Below are the code and all the weights of a small trained network. Each question names an input and a class and asks about switching units off, where a switched-off unit gives its printed mean instead of its output.

import numpy as np


def w(rows, s, z=0):
    codes = np.array(rows[::2]) - 128.0
    scale = np.full(codes.shape[1], s)
    scale[-1] = z or s
    return codes * scale


def f(y):
    return y / 2 * (1 + np.tanh(0.7978845608 * (y + 0.044715 * y**3)))


def log_softmax(a):
    a = a - a.max(-1, keepdims=True)
    return a - np.log(np.exp(a).sum(-1, keepdims=True))


def net(x, mask):
    res = np.array(x, float).reshape(1, 6) / 4 @ E
    y = f(res @ A[0][:, :-1].T + A[0][:, -1])
    res = res + np.where(mask, y, B[0][:, -1]) @ B[0][:, :-1]
    return log_softmax(res[-1] @ U[:, :-1].T + U[:, -1])


A, B = {}, {}
E = w([
[142,51,181,158,133,160,226,148],'x0',
[87,43,84,141,60,112,195,61],'x1',
[158,148,255,76,194,87,102,27],'x2',
[127,158,130,222,8,139,110,80],'x3',
[74,153,72,234,217,117,105,126],'x4',
[198,71,98,58,128,165,90,48],'x5',
],0.0091)
A[0] = w([
[155,65,96,96,100,154,199,170,187],'N1',
[154,170,254,103,82,107,122,112,128],'N2',
[98,96,130,223,101,125,129,62,250],'N3',
[62,138,190,210,239,90,166,112,136],'N4',
[103,97,95,71,177,81,102,76,153],'N5',
[78,91,205,82,63,75,188,100,199],'N6',
],0.017,0.0018)
B[0] = w([
[99,75,115,3,173,115,98,143,223],'N1',
[189,184,196,92,158,134,42,73,246],'N2',
[191,228,160,158,85,151,138,108,247],'N3',
[77,58,116,19,210,70,6,196,250],'N4',
[143,119,188,77,124,182,45,136,207],'N5',
[126,175,56,182,80,65,244,107,226],'N6',
],0.012,0.016)
U = w([
[209,221,190,107,136,102,54,61,238],'0',
[159,241,106,255,49,165,135,162,138],'1',
[147,29,132,83,135,166,154,67,2],'2',
[76,121,102,120,162,99,92,226,211],'3',
[162,155,85,121,94,73,246,76,11],'4',
[81,23,166,245,169,160,196,51,41],'5',
],0.0085,0.0039)

Each question gives the input, the list of numbers given to net, and the class t.
The units are the neurons (one row each of A and B). Each row of codes is followed by its name. A weight is (code - 128) times the scale printed after its matrix; where a second scale follows, it is the last column's (A, B and U).
mask holds one flag per neuron, in row order. A switched-off neuron (its flag False) gives its mean, the last column of its row in B, instead of its output. The means were averaged over made-up inputs and are rounded, as every weight is.
A unit's drop is (log p(t) with every unit on - log p(t) with that unit switched off) / (log p(t) with every unit on - log p(t) with every unit switched off).
The circuit of an input: a set's keep is (log p(t) with only the set's units on - log p(t) with every unit switched off) / (log p(t) with every unit on - log p(t) with every unit switched off). Starting from all 6 units, units are removed one at a time, each time the one whose removal leaves the highest keep (on an exact tie, the one counted first), for as long as the keep stays at least 0.8.
circuit, biggest first: the units of the circuit, biggest drop first
most important unit: the unit with the biggest drop
k most important neurons: the k neurons with the biggest drops, biggest first
drop of u: that unit's drop, to one decimal
input [-2,-6,4,3,8,-6], class 3: circuit, biggest first	(N4)
input [7,8,-2,0,5,7], class 4: 3 most important neurons	(N2, N3, N4)
input [8,5,5,8,0,2], class 1: circuit, biggest first	(N6, N3)
input [4,-8,-6,4,-3,-5], class 3: 3 most important neurons	(N3, N6, N2)
input [0,2,0,-5,0,5], class 2: circuit, biggest first	(N2, N3, N4)
input [-2,2,-5,-3,-6,-3], class 3: 2 most important neurons	(N1, N3)
input [-4,8,-2,3,0,2], class 1: 3 most important neurons	(N3, N4, N2)
input [-2,5,-5,2,1,-2], class 1: 2 most important neurons	(N4, N2)
input [-1,6,0,-8,-7,2], class 2: 3 most important neurons	(N1, N5, N3)
input [-7,-5,-7,1,8,5], class 3: 2 most important neurons	(N3, N2)
input [2,8,4,7,5,-2], class 1: circuit, biggest first	(N3, N6)
input [5,4,-8,8,-2,-1], class 4: 2 most important neurons	(N1, N2)
input [8,-4,-8,4,-8,7], class 2: 2 most important neurons	(N1, N4)
input [2,7,-5,8,3,0], class 1: most important neuron	(N3)
input [-8,-5,-8,7,-1,3], class 1: 3 most important neurons	(N4, N2, N1)
input [1,2,-4,4,-3,0], class 4: 2 most important neurons	(N4, N2)
input [-6,-2,-1,1,7,1], class 3: 3 most important neurons	(N2, N3, N4)
input [6,2,1,8,-6,-1], class 4: 4 most important neurons	(N6, N4, N5, N1)
input [0,-1,-2,-8,0,8], class 2: 2 most important neurons	(N2, N3)
input [8,-1,0,3,-4,0], class 4: most important unit	N6
input [7,-2,-5,1,-1,7], class 2: drop of N4	0.3
input [8,6,-8,6,-8,-7], class 4: drop of N1	0.2
input [3,4,0,-6,-1,0], class 2: drop of N4	0.4
input [-2,7,3,-6,0,-1], class 2: drop of N5	0.3
